Below is a small trained network, with its code and all its weights. Each question gives an input and a target symbol and asks what happens when units are switched off, that is, made to give their printed mean instead of their output.

import numpy as np


def w(rows, s, z=0):
    codes = np.array(rows[::2]) - 128.0
    scale = np.full(codes.shape[1], s)
    scale[-1] = z or s
    return codes * scale


def norm(h):
    return h / np.sqrt((h * h).mean(-1, keepdims=True) + 1e-5)


def f(y):
    return y / 2 * (1 + np.tanh(0.7978845608 * (y + 0.044715 * y**3)))


def softmax(a):
    e = np.exp(a - a.max(-1, keepdims=True))
    return e / e.sum(-1, keepdims=True)


def log_softmax(a):
    a = a - a.max(-1, keepdims=True)
    return a - np.log(np.exp(a).sum(-1, keepdims=True))


def net(x, mask):
    ids = ['αγεζθλμπστφω'.index(c) for c in x.split()]
    T = len(ids)
    res = E[ids] + P[:T]
    u = 0
    for l in range(2):
        r = norm(res)
        for j in range(2):
            rows = slice(4 * j, 4 * j + 4)
            q, k, v = (r @ M[l][rows].T for M in (Q, K, V))
            z = softmax(np.where(np.tri(T) > 0, q @ k.T / 4**0.5, -1e9)) @ v
            o = O[l][rows]
            res = res + np.where(mask[u + j], z, o[:, -1]) @ o[:, :-1]
        u += 2
        y = f(norm(res) @ A[l][:, :-1].T + A[l][:, -1])
        res = res + np.where(mask[u : u + 12], y, B[l][:, -1]) @ B[l][:, :-1]
        u += 12
    return log_softmax(norm(res)[-1] @ U[:, :-1].T + U[:, -1])


Q, K, V, O, A, B = {}, {}, {}, {}, {}, {}
E = w([
[112,137,139,131,72,87],'α',
[153,150,114,121,76,66],'γ',
[187,144,130,128,75,101],'ε',
[169,123,68,130,85,88],'ζ',
[186,119,96,98,69,146],'θ',
[166,131,118,121,57,107],'λ',
[143,77,122,186,115,115],'μ',
[75,153,123,181,159,70],'π',
[70,145,187,114,163,125],'σ',
[114,148,205,140,49,170],'τ',
[101,171,65,92,210,74],'φ',
[87,124,137,6,171,127],'ω',
],0.019)
P = w([
[142,4,97,109,184,61],'0',
[129,46,95,109,121,70],'1',
[136,91,96,112,98,74],'2',
[140,121,100,118,86,77],'3',
[139,142,101,118,86,92],'4',
[146,163,106,123,87,104],'5',
[138,183,105,125,89,115],'6',
[131,191,99,125,77,144],'7',
[126,207,89,128,70,144],'8',
],0.011)
Q[0] = w([
[86,125,52,127,104,87],'L0H1',
[182,149,114,134,56,95],'L0H1',
[208,169,139,121,214,114],'L0H1',
[118,65,193,191,153,228],'L0H1',
[141,147,123,254,161,225],'L0H2',
[125,133,123,50,94,90],'L0H2',
[96,192,100,181,57,15],'L0H2',
[82,127,128,165,161,123],'L0H2',
],0.0072)
K[0] = w([
[187,174,113,144,193,185],'L0H1',
[129,158,147,195,144,195],'L0H1',
[160,72,149,195,74,168],'L0H1',
[122,1,147,163,166,124],'L0H1',
[122,86,110,77,73,91],'L0H2',
[164,192,98,67,90,132],'L0H2',
[128,175,96,185,134,190],'L0H2',
[168,194,170,111,200,137],'L0H2',
],0.0075)
V[0] = w([
[205,172,111,158,130,128],'L0H1',
[118,119,119,157,142,127],'L0H1',
[66,128,102,109,253,148],'L0H1',
[52,179,141,120,189,164],'L0H1',
[175,46,159,226,166,168],'L0H2',
[160,158,144,38,230,95],'L0H2',
[146,188,119,87,138,132],'L0H2',
[74,74,76,200,154,163],'L0H2',
],0.0075)
O[0] = w([
[135,165,115,123,41,122,131],'L0H1',
[88,137,121,254,152,169,116],'L0H1',
[193,165,163,148,127,53,75],'L0H1',
[167,215,126,135,200,97,10],'L0H1',
[161,112,163,154,121,151,3],'L0H2',
[151,77,181,140,101,166,168],'L0H2',
[66,136,145,179,184,190,125],'L0H2',
[143,108,72,96,140,219,88],'L0H2',
],0.0055,0.0045)
A[0] = w([
[124,147,151,101,157,139,33],'L0N1',
[77,110,152,101,116,66,138],'L0N2',
[182,113,91,176,83,83,68],'L0N3',
[169,136,154,79,70,137,236],'L0N4',
[93,98,157,139,167,56,191],'L0N5',
[181,93,113,110,110,129,226],'L0N6',
[146,59,112,255,117,193,154],'L0N7',
[119,147,98,78,115,35,111],'L0N8',
[98,87,201,115,117,152,134],'L0N9',
[77,141,187,87,204,154,137],'L0N10',
[91,110,129,104,111,221,251],'L0N11',
[126,133,201,175,95,159,55],'L0N12',
],0.0098,0.0019)
B[0] = w([
[135,76,147,65,146,182,121],'L0N1',
[168,158,79,175,132,108,193],'L0N2',
[137,163,173,146,175,159,198],'L0N3',
[106,141,154,114,199,59,182],'L0N4',
[100,101,95,121,71,87,178],'L0N5',
[102,240,162,207,219,3,168],'L0N6',
[111,182,112,77,22,105,148],'L0N7',
[189,110,116,140,146,180,254],'L0N8',
[166,145,144,137,139,100,131],'L0N9',
[107,151,149,184,27,127,149],'L0N10',
[238,193,126,154,144,58,135],'L0N11',
[137,120,22,118,207,65,123],'L0N12',
],0.0058,0.0087)
Q[1] = w([
[87,88,136,165,98,175],'L1H1',
[136,22,199,183,160,190],'L1H1',
[67,150,110,140,154,129],'L1H1',
[112,103,121,147,136,105],'L1H1',
[118,181,43,143,186,77],'L1H2',
[108,222,118,191,52,5],'L1H2',
[76,191,127,104,92,121],'L1H2',
[147,168,186,128,137,110],'L1H2',
],0.012)
K[1] = w([
[131,112,118,73,127,117],'L1H1',
[166,2,123,83,135,52],'L1H1',
[176,213,130,83,92,155],'L1H1',
[114,71,248,99,84,124],'L1H1',
[131,166,147,82,117,211],'L1H2',
[131,230,114,79,132,208],'L1H2',
[151,222,96,114,121,164],'L1H2',
[76,137,102,123,133,129],'L1H2',
],0.0094)
V[1] = w([
[103,88,98,248,133,140],'L1H1',
[2,89,235,99,36,188],'L1H1',
[115,138,50,83,204,129],'L1H1',
[169,176,199,95,111,104],'L1H1',
[174,65,168,131,12,104],'L1H2',
[75,135,24,198,144,70],'L1H2',
[100,151,156,255,169,110],'L1H2',
[181,170,135,246,108,146],'L1H2',
],0.0083)
O[1] = w([
[133,166,144,202,171,197,138],'L1H1',
[167,96,114,155,201,109,2],'L1H1',
[78,165,186,164,54,109,120],'L1H1',
[184,131,2,53,115,97,144],'L1H1',
[127,81,121,135,101,215,146],'L1H2',
[113,204,119,167,181,75,230],'L1H2',
[103,147,92,171,186,152,92],'L1H2',
[40,70,75,239,137,136,99],'L1H2',
],0.009,0.0096)
A[1] = w([
[178,151,226,91,131,99,124],'L1N1',
[77,127,121,147,101,70,95],'L1N2',
[134,42,200,97,143,168,137],'L1N3',
[140,71,74,153,114,226,94],'L1N4',
[162,16,220,198,118,177,36],'L1N5',
[89,168,155,128,87,149,196],'L1N6',
[236,182,124,91,95,165,253],'L1N7',
[32,75,183,135,131,138,173],'L1N8',
[127,44,100,74,142,139,116],'L1N9',
[105,71,56,42,202,175,242],'L1N10',
[88,204,73,96,182,151,152],'L1N11',
[108,144,118,255,67,81,191],'L1N12',
],0.0098,0.002)
B[1] = w([
[85,82,180,94,199,77,168],'L1N1',
[129,165,55,110,91,124,188],'L1N2',
[154,99,44,138,119,198,126],'L1N3',
[179,189,20,53,123,85,131],'L1N4',
[121,78,130,56,185,145,131],'L1N5',
[69,73,130,182,108,93,169],'L1N6',
[55,62,162,112,218,158,205],'L1N7',
[18,136,176,157,98,115,121],'L1N8',
[61,172,119,255,122,146,130],'L1N9',
[163,214,124,160,124,34,133],'L1N10',
[135,70,108,188,137,178,190],'L1N11',
[103,88,147,73,193,156,254],'L1N12',
],0.0081,0.0089)
U = w([
[90,57,122,134,144,71,253],'α',
[64,138,106,88,119,149,126],'γ',
[163,145,82,128,64,136,136],'ε',
[39,107,161,187,73,196,115],'ζ',
[122,55,114,128,8,136,40],'θ',
[128,64,81,92,113,204,65],'λ',
[174,105,112,124,224,217,118],'μ',
[79,170,212,167,164,236,122],'π',
[237,63,128,179,167,102,84],'σ',
[135,195,104,144,113,45,42],'τ',
[141,172,231,98,120,76,123],'φ',
[189,78,199,104,48,132,141],'ω',
],0.011,0.0059)

Each question gives the input, a string of symbols that net reads in full, and the target symbol t.
The units are the heads (4 rows each of Q, K, V and O) and the neurons (one row each of A and B). Each row of codes is followed by its name. A weight is (code - 128) times the scale printed after its matrix; where a second scale follows, it is the last column's (O, A, B and U).
mask holds one flag per unit, layer by layer, with each layer's heads first. A switched-off unit (its flag False) gives its mean, the last column of its rows in O or B, instead of its output. The means were averaged over made-up inputs and are rounded, as every weight is.
A unit's drop is (log p(t) with every unit on - log p(t) with that unit switched off) / (log p(t) with every unit on - log p(t) with every unit switched off).
The circuit of an input: a set's keep is (log p(t) with only the set's units on - log p(t) with every unit switched off) / (log p(t) with every unit on - log p(t) with every unit switched off). Starting from the 12 units with the biggest drops (on a tie, the unit counted first), units are removed one at a time, each time the one whose removal leaves the highest keep (on an exact tie, the one counted first), for as long as the keep stays at least 0.8.
units of the circuit, in order: the units of the circuit, biggest drop first
most important unit: the unit with the biggest drop
k most important neurons: the k neurons with the biggest drops, biggest first
top k neurons in layer l: the k neurons of layer l with the biggest drops, biggest first
heads that matter: for each layer, one digit per head in row order, 1 if its drop is at least 0.15 and else 0, layers parted by /
input λ λ α ε φ ω, target φ: units of the circuit, in order : (L0N11 L1H2 L1H1)
input φ ω φ π π μ σ, target μ: heads that matter : 00 / 10
input φ π π τ, target α: top 4 neurons in layer 0 : (L0N12 L0N8 L0N4 L0N5)
input ζ γ γ θ α, target θ: heads that matter : 10 / 01
input π ω ζ, target φ: units of the circuit, in order : (L1H2 L1H1)
input α α γ π ω φ φ φ, target φ: heads that matter : 00 / 11
input ε γ γ γ γ θ μ, target θ: heads that matter : 10 / 01
input π ζ μ σ λ γ φ μ, target τ: units of the circuit, in order : (L1H2 L0N7)
input γ α π μ α, target μ: units of the circuit, in order : (L1H1 L1N12 L0H1)
input θ μ μ φ ε ω μ σ, target α: most important unit : L0N8
input φ μ φ λ φ γ σ, target τ: heads that matter : 00 / 11
input μ π φ ω α φ λ φ λ, target φ: 2 most important neurons : (L0N4 L0N6)
input φ φ ε ω μ λ, target α: 2 most important neurons : (L1N7 L0N4)
input μ ζ τ φ μ φ φ μ μ, target τ: 2 most important neurons : (L0N8 L0N6)
input σ φ φ π μ φ ε π ε, target ζ: most important unit : L0H1
input ζ π γ, target π: units of the circuit, in order : (L1H1 L1H2 L1N12)
input α α φ, target τ: units of the circuit, in order : (L1H2 L1N12)
input λ θ θ σ γ σ ζ, target μ: units of the circuit, in order : (L0N10 L1H1)
input π φ φ α λ μ θ, target μ: top 3 neurons in layer 0 : (L0N3 L0N4 L0N11)
input μ ω σ σ θ, target α: units of the circuit, in order : (L1N7)
input μ φ γ ε, target α: heads that matter : 10 / 00
input μ γ σ ζ φ φ π θ, target π: top 2 neurons in layer 0 : (L0N4 L0N11)
input π ζ γ, target ζ: units of the circuit, in order : (L1H1 L1H2)
input π τ ζ φ π σ φ ω, target φ: units of the circuit, in order : (L1H2 L0N11)
input ε φ σ μ μ, target μ: heads that matter : 00 / 10
input μ γ ε μ α φ φ π σ, target τ: 3 most important neurons : (L0N8 L1N7 L0N11)
input γ φ γ γ γ λ γ ω τ, target φ: units of the circuit, in order : (L0N11 L0N4)
input σ σ λ, target σ: units of the circuit, in order : (L1H1)
